Read these off the array that follows. Rows and columns are numbered from 0.
1) Which number is the entry just left of the smallest entry?
2) Which number is the entry in row 0 and column 1?
3) Which number is the entry in row 2 and column 0?
4) Which number is the entry directly below 123?
5) Which number is the entry at row 0, column 2?
6) Which number is the top-left entry?
7) Which number is the entry directly below 115?
8) Which number is the top-right entry?
118,125,150,116,119,121,113
128,132,115,149,128,129,124
129,126,122,132,129,128,131
130,118,135,139,131,125,131
123,133,119,130,128,131,116
122,125,125,137,139,133,137
1) 121
2) 125
3) 129
4) 122
5) 150
6) 118
7) 122
8) 113

a =
array([[137, 129, 133, 129, 125, 132, 131, 129, 134, 123, 135, 132, 124,
        126, 130, 120],
       [137, 130, 136, 129, 123, 132, 134, 130, 132, 125, 137, 134, 124,
        125, 128, 119],
       [124, 125, 113, 128, 125, 120, 135, 140, 134, 137, 139, 135, 134,
        131, 107, 142],
       [119, 127, 125, 129, 125, 125, 135, 128, 123, 135, 127, 128, 127,
        125, 126, 128],
       [129, 129, 129, 126, 127, 127, 132, 126, 124, 122, 124, 126, 123,
        124, 129, 124],
       [130, 127, 129, 127, 128, 130, 129, 129, 133, 123, 127, 124, 125,
        126, 139, 120],
       [127, 127, 126, 132, 125, 129, 130, 131, 133, 135, 136, 133, 130,
        129, 124, 128],
       [125, 129, 127, 127, 127, 125, 132, 126, 122, 128, 126, 129, 126,
        126, 122, 129],
       [120, 123, 124, 130, 128, 127, 126, 132, 132, 135, 126, 123, 133,
        128, 137, 129],
       [123, 130, 129, 130, 125, 126, 132, 126, 122, 132, 127, 129, 128,
        126, 121, 129],
       [135, 129, 129, 128, 122, 128, 137, 134, 132, 128, 140, 137, 126,
        126, 119, 126],
       [126, 127, 124, 131, 124, 125, 132, 133, 131, 134, 135, 132, 131,
        128, 118, 132],
       [130, 129, 132, 125, 133, 130, 124, 122, 122, 122, 120, 123, 125,
        128, 139, 125]])
What is the entry just left of 121? 126
The minimum -> 107
What is the entry just left of the smallest entry? 131

grid =
[[136 111 133 121 111 108 146 134 129]
 [144 134 154 136 141 133 125 133 125]
 [143 119 147 123 124 117 143 138 129]
 [131 116 101 135 130 137 137 137 144]
 [118 139 108 132 139 145 119 125 135]
 [139 111 113 141 116 117 141 133 137]
 [139 126 114 131 137 134 145 141 149]
 [135 154 135 121 136 117 143 128 141]
 [142 121 127 136 133 131 137 138 138]
 [133 119 107 143 113 114 136 125 134]
 [111 120 136 105 119 127 123 125 114]
 [131 127  99 134 121 119 145 130 146]
 [129 130 145 130 140 142 114 129 119]
 [129 110 136 109 113 113 145 136 126]
 [135 127 153 133 133 131 116 127 115]
 [135 121 141 144 127 131 112 124 114]]
Rows and columns are numbered from 0.
The entry just left of the smallest entry is 127
Which number is the entry in row 2 and column 2?
Answer: 147
The entry in the top-right corner -> 129
Which number is the entry in row 0 and column 1?
Answer: 111
Which number is the entry in the top-left corner?
Answer: 136
The entry at row 2, column 0 -> 143
The entry in the bottom-left corner is 135
The entry in the bottom-right corner is 114
The entry just right of the smallest entry is 134
The entry in row 0 and column 2 -> 133
Which number is the bottom entry of the column that holds the smallest entry?
Answer: 141
The entry just right of 109: 113
The entry in row 1 and column 0 is 144
Which number is the entry in row 2 and column 1?
Answer: 119
The entry directly below the smallest entry: 145

M =
[[132 110 139 133 131 130 129 128 124 134 132 125 118 119]
 [129 130 139 133 131 132 129 128 118 134 136 125 115 127]
 [120 103 139 142 120 140 139 106 121 121 128 137 128 138]
 [135 137 139 123 134 132 136 134 133 139 140 129 122 134]
 [129 130 139 137 125 137 122 123 124 130 128 141 132 130]]
Indices start at 0.
The entry in row 2 and column 0: 120
The entry in row 1 and column 0?
A: 129
The entry in the bottom-left corner?
A: 129
The entry at row 0, column 2 is 139
The top entry of the column that holds the smallest entry -> 110
The maximum?
A: 142
The entry at row 0, column 0 is 132
The entry just right of the largest entry?
A: 120
The bottom-right entry: 130
The entry just left of the largest entry?
A: 139
The entry directly below 103 -> 137
The entry in the top-right corner is 119
The bottom entry of the column that holds the smallest entry is 130
The entry in row 1 and column 2?
A: 139
The minimum: 103
The entry directly below the largest entry?
A: 123
